Below are the code and all the weights of a small trained network. Each question names an input and a class and asks about switching units off, where a switched-off unit gives its printed mean instead of its output.

import numpy as np


def w(rows, s, z=0):
    codes = np.array(rows[::2]) - 128.0
    scale = np.full(codes.shape[1], s)
    scale[-1] = z or s
    return codes * scale


def f(y):
    return np.maximum(y, 0)


def log_softmax(a):
    a = a - a.max(-1, keepdims=True)
    return a - np.log(np.exp(a).sum(-1, keepdims=True))


def net(x, mask):
    res = np.array(x, float).reshape(1, 3) / 4 @ E
    y = f(res @ A[0][:, :-1].T + A[0][:, -1])
    res = res + np.where(mask, y, B[0][:, -1]) @ B[0][:, :-1]
    return log_softmax(res[-1] @ U[:, :-1].T + U[:, -1])


A, B = {}, {}
E = w([
[232,146,156,31,83,109,98,176,69],'x0',
[144,129,129,114,141,138,126,128,147],'x1',
[100,109,132,143,1,159,147,202,177],'x2',
],0.015)
A[0] = w([
[155,112,138,124,127,154,150,148,81,144],'neuron 0',
[106,158,132,135,134,148,136,129,126,183],'neuron 1',
[114,125,127,134,1,144,125,163,213,111],'neuron 2',
[62,117,126,170,163,142,127,118,167,248],'neuron 3',
[143,141,135,119,131,118,111,156,140,188],'neuron 4',
[129,137,136,138,131,94,112,139,140,103],'neuron 5',
[195,129,139,89,73,121,130,150,60,154],'neuron 6',
[120,122,119,128,129,122,135,139,116,181],'neuron 7',
[117,134,126,124,41,134,140,149,188,123],'neuron 8',
[177,140,128,109,78,138,105,148,145,84],'neuron 9',
[88,132,118,157,100,131,115,135,175,120],'neuron 10',
[97,129,122,165,123,125,128,121,166,140],'neuron 11',
[199,132,136,77,96,135,119,148,73,146],'neuron 12',
],0.028,0.013)
B[0] = w([
[129,135,121,122,174,143,82,146,138,158],'neuron 0',
[120,126,132,139,146,111,116,71,141,155],'neuron 1',
[127,106,174,119,116,193,225,193,141,254],'neuron 2',
[78,87,58,144,102,129,156,19,101,235],'neuron 3',
[114,127,101,134,151,114,105,110,96,157],'neuron 4',
[97,114,135,173,152,98,93,140,155,128],'neuron 5',
[160,149,145,116,128,118,51,186,149,221],'neuron 6',
[120,141,88,113,108,144,127,113,85,145],'neuron 7',
[111,108,164,146,85,145,197,150,132,214],'neuron 8',
[121,99,146,160,5,110,85,95,146,177],'neuron 9',
[166,148,164,79,225,180,171,143,112,185],'neuron 10',
[96,179,155,125,201,97,185,150,147,184],'neuron 11',
[146,138,130,131,116,116,48,185,121,216],'neuron 12',
],0.032,0.043)
U = w([
[69,147,28,140,178,102,127,23,64,235],'0',
[45,83,120,166,138,208,254,98,117,186],'1',
[148,181,141,174,149,85,143,125,221,17],'2',
[165,138,115,164,129,75,143,149,207,32],'3',
[169,181,188,132,173,108,173,112,187,11],'4',
[132,142,186,165,153,82,144,120,176,4],'5',
[155,181,72,95,112,66,25,131,85,240],'6',
[155,111,189,114,22,167,118,247,153,87],'7',
],0.0084,0.0037)

Each question gives the input, the list of numbers given to net, and the class t.
The units are the neurons (one row each of A and B). Each row of codes is followed by its name. A weight is (code - 128) times the scale printed after its matrix; where a second scale follows, it is the last column's (A, B and U).
mask holds one flag per neuron, in row order. A switched-off neuron (its flag False) gives its mean, the last column of its row in B, instead of its output. The means were averaged over made-up inputs and are rounded, as every weight is.
A unit's drop is (log p(t) with every unit on - log p(t) with that unit switched off) / (log p(t) with every unit on - log p(t) with every unit switched off).
unit that matters most: the unit with the biggest drop
top k neurons: the k neurons with the biggest drops, biggest first
drop when u is switched off: that unit's drop, to one decimal
input [0,8,3], class 1: unit that matters most : neuron 6
input [3,4,-1], class 6: top 2 neurons : neuron 2; neuron 8
input [0,-2,2], class 1: top 2 neurons : neuron 12; neuron 6
input [0,8,-4], class 0: top 4 neurons : neuron 2; neuron 6; neuron 8; neuron 12
input [0,8,8], class 1: top 4 neurons : neuron 12; neuron 6; neuron 10; neuron 8
input [0,-8,-2], class 0: top 4 neurons : neuron 2; neuron 8; neuron 6; neuron 12
input [1,-3,-1], class 6: top 3 neurons : neuron 2; neuron 8; neuron 3
input [-6,4,-1], class 0: top 2 neurons : neuron 2; neuron 8
input [-1,-7,-5], class 0: top 2 neurons : neuron 2; neuron 8
input [6,-8,0], class 6: drop when neuron 2 is switched off : 0.8
input [0,-8,4], class 1: drop when neuron 12 is switched off : 1.5
input [0,1,3], class 1: drop when neuron 6 is switched off : 2.8
